Below is a small trained network, with its code and all its weights. Each question gives an input and a target symbol and asks what happens when units are switched off, that is, made to give their printed mean instead of their output.

import numpy as np


def w(rows, s, z=0):
    codes = np.array(rows[::2]) - 128.0
    scale = np.full(codes.shape[1], s)
    scale[-1] = z or s
    return codes * scale


def norm(h):
    return h / np.sqrt((h * h).mean(-1, keepdims=True) + 1e-5)


def f(y):
    return y / 2 * (1 + np.tanh(0.7978845608 * (y + 0.044715 * y**3)))


def softmax(a):
    e = np.exp(a - a.max(-1, keepdims=True))
    return e / e.sum(-1, keepdims=True)


def log_softmax(a):
    a = a - a.max(-1, keepdims=True)
    return a - np.log(np.exp(a).sum(-1, keepdims=True))


def net(x, mask):
    ids = ['αβζμξστ'.index(c) for c in x.split()]
    T = len(ids)
    res = E[ids] + P[:T]
    u = 0
    for l in range(2):
        r = norm(res)
        for j in range(3):
            rows = slice(3 * j, 3 * j + 3)
            q, k, v = (r @ M[l][rows].T for M in (Q, K, V))
            z = softmax(np.where(np.tri(T) > 0, q @ k.T / 3**0.5, -1e9)) @ v
            o = O[l][rows]
            res = res + np.where(mask[u + j], z, o[:, -1]) @ o[:, :-1]
        u += 3
        y = f(norm(res) @ A[l][:, :-1].T + A[l][:, -1])
        res = res + np.where(mask[u : u + 4], y, B[l][:, -1]) @ B[l][:, :-1]
        u += 4
    return log_softmax(norm(res)[-1] @ U[:, :-1].T + U[:, -1])


Q, K, V, O, A, B = {}, {}, {}, {}, {}, {}
E = w([
[137,197,148,136],'α',
[107,173,121,115],'β',
[100,18,198,57],'ζ',
[168,156,148,180],'μ',
[61,82,115,117],'ξ',
[125,105,178,182],'σ',
[47,116,25,6],'τ',
],0.015)
P = w([
[122,165,100,130],'0',
[204,47,31,199],'1',
[108,126,107,54],'2',
[70,156,161,154],'3',
[192,63,19,186],'4',
[105,118,109,46],'5',
[45,164,175,156],'6',
[173,85,2,178],'7',
[108,102,112,38],'8',
[35,169,191,169],'9',
],0.0091)
Q[0] = w([
[37,82,175,187],'0.h0',
[80,124,227,98],'0.h0',
[185,39,154,146],'0.h0',
[102,110,116,220],'0.h1',
[157,150,2,95],'0.h1',
[198,129,136,140],'0.h1',
[110,90,27,123],'0.h2',
[62,153,152,167],'0.h2',
[88,89,100,196],'0.h2',
],0.0094)
K[0] = w([
[2,73,96,197],'0.h0',
[2,61,222,148],'0.h0',
[255,45,163,104],'0.h0',
[107,79,221,138],'0.h1',
[107,87,94,26],'0.h1',
[58,42,64,149],'0.h1',
[122,145,94,159],'0.h2',
[237,214,149,133],'0.h2',
[124,52,183,222],'0.h2',
],0.0073)
V[0] = w([
[178,159,81,123],'0.h0',
[70,78,176,99],'0.h0',
[191,224,171,130],'0.h0',
[168,255,149,143],'0.h1',
[144,134,124,89],'0.h1',
[181,136,139,149],'0.h1',
[163,84,101,50],'0.h2',
[90,187,214,140],'0.h2',
[76,145,52,109],'0.h2',
],0.0084)
O[0] = w([
[12,59,115,218,126],'0.h0',
[80,255,91,136,80],'0.h0',
[156,162,171,18,189],'0.h0',
[110,179,131,142,233],'0.h1',
[172,37,80,100,89],'0.h1',
[247,175,167,185,132],'0.h1',
[244,196,191,141,9],'0.h2',
[100,202,69,137,144],'0.h2',
[150,109,228,106,150],'0.h2',
],0.0047,0.0015)
A[0] = w([
[185,208,97,167,181],'0.n0',
[69,188,183,170,97],'0.n1',
[155,247,172,202,154],'0.n2',
[110,114,53,80,251],'0.n3',
],0.011,0.0029)
B[0] = w([
[140,237,186,254,182],'0.n0',
[198,102,156,128,217],'0.n1',
[240,88,187,41,253],'0.n2',
[194,109,226,250,214],'0.n3',
],0.006,0.0062)
Q[1] = w([
[176,104,168,184],'1.h0',
[165,102,8,140],'1.h0',
[126,35,144,127],'1.h0',
[34,112,208,206],'1.h1',
[141,109,171,206],'1.h1',
[86,159,93,109],'1.h1',
[59,158,203,214],'1.h2',
[99,176,99,141],'1.h2',
[150,130,170,148],'1.h2',
],0.011)
K[1] = w([
[66,157,84,135],'1.h0',
[134,176,49,97],'1.h0',
[116,97,83,125],'1.h0',
[94,1,48,142],'1.h1',
[122,100,108,213],'1.h1',
[92,180,129,146],'1.h1',
[136,119,126,121],'1.h2',
[85,91,162,135],'1.h2',
[119,150,173,118],'1.h2',
],0.016)
V[1] = w([
[121,189,43,40],'1.h0',
[172,201,64,1],'1.h0',
[170,140,165,42],'1.h0',
[127,96,122,118],'1.h1',
[43,95,99,115],'1.h1',
[83,222,193,98],'1.h1',
[40,68,88,69],'1.h2',
[139,164,108,135],'1.h2',
[65,91,61,200],'1.h2',
],0.0085)
O[1] = w([
[127,46,176,194,2],'1.h0',
[160,151,175,172,13],'1.h0',
[147,69,136,139,133],'1.h0',
[102,86,100,62,143],'1.h1',
[104,149,65,146,65],'1.h1',
[116,113,177,171,47],'1.h1',
[157,175,151,177,15],'1.h2',
[164,179,166,111,110],'1.h2',
[152,118,254,129,14],'1.h2',
],0.0081,0.0058)
A[1] = w([
[138,54,37,162,113],'1.n0',
[54,254,132,78,4],'1.n1',
[107,249,137,60,13],'1.n2',
[152,204,207,118,190],'1.n3',
],0.01,0.0038)
B[1] = w([
[98,134,200,178,254],'1.n0',
[209,152,141,208,169],'1.n1',
[136,9,54,204,194],'1.n2',
[36,135,161,153,207],'1.n3',
],0.011,0.0046)
U = w([
[148,4,178,132,27],'α',
[187,135,74,136,227],'β',
[104,159,177,78,215],'ζ',
[198,67,125,52,4],'μ',
[35,189,109,105,129],'ξ',
[200,179,170,70,204],'σ',
[92,98,142,57,91],'τ',
],0.011,0.003)

Each question gives the input, a string of symbols that net reads in full, and the target symbol t.
The units are the heads (3 rows each of Q, K, V and O) and the neurons (one row each of A and B). Each row of codes is followed by its name. A weight is (code - 128) times the scale printed after its matrix; where a second scale follows, it is the last column's (O, A, B and U).
mask holds one flag per unit, layer by layer, with each layer's heads first. A switched-off unit (its flag False) gives its mean, the last column of its rows in O or B, instead of its output. The means were averaged over made-up inputs and are rounded, as every weight is.
A unit's drop is (log p(t) with every unit on - log p(t) with that unit switched off) / (log p(t) with every unit on - log p(t) with every unit switched off).
The circuit of an input: a set's keep is (log p(t) with only the set's units on - log p(t) with every unit switched off) / (log p(t) with every unit on - log p(t) with every unit switched off). Starting from the 12 units with the biggest drops (on a tie, the unit counted first), units are removed one at a time, each time the one whose removal leaves the highest keep (on an exact tie, the one counted first), for as long as the keep stays at least 0.8.
circuit, biggest first: the units of the circuit, biggest drop first
most important unit: the unit with the biggest drop
k most important neurons: the k neurons with the biggest drops, biggest first
top k neurons in layer l: the k neurons of layer l with the biggest drops, biggest first
heads that matter: for each layer, one digit per head in row order, 1 if its drop is at least 0.15 and else 0, layers parted by /
input α μ τ μ ξ ξ, target ξ: heads that matter : 100 / 000
input σ τ τ τ τ ζ ξ α τ τ, target β: heads that matter : 100 / 011
input ξ τ ζ ζ ξ τ α ξ ξ μ, target β: heads that matter : 100 / 110
input α μ μ σ σ, target ξ: heads that matter : 000 / 000
input μ σ σ ζ μ β, target β: most important unit : 0.n2
input μ μ μ ξ ξ ζ α β ζ ξ, target β: heads that matter : 100 / 000
input τ σ ξ τ τ, target α: 3 most important neurons : [0.n0, 1.n0, 1.n3]
input ξ τ β μ μ ζ α, target β: top 2 neurons in layer 1 : [1.n2, 1.n0]
input α α β ξ ζ, target τ: heads that matter : 000 / 100
input μ τ ζ μ β μ μ, target σ: heads that matter : 010 / 100
input μ σ ζ β ζ β σ σ, target ξ: circuit, biggest first : [0.n3, 0.n2, 1.n2, 1.h0]
input τ μ α μ τ β μ μ, target ξ: top 2 neurons in layer 1 : [1.n0, 1.n2]
input α β α μ μ τ α β μ σ, target μ: 3 most important neurons : [0.n2, 0.n1, 1.n2]
input μ σ μ τ α, target α: circuit, biggest first : [1.h0]
input τ α σ, target σ: heads that matter : 110 / 000
input σ τ σ ξ, target β: top 2 neurons in layer 1 : [1.n1, 1.n3]
input μ α μ τ τ σ, target σ: heads that matter : 100 / 000
input α τ β τ τ α μ τ, target α: heads that matter : 000 / 000
input ξ β τ σ τ σ ξ β, target ξ: heads that matter : 101 / 110
input β μ σ μ α, target ξ: most important neuron : [0.n2]
input ζ α σ σ β ζ μ, target σ: 3 most important neurons : [0.n2, 0.n1, 0.n0]
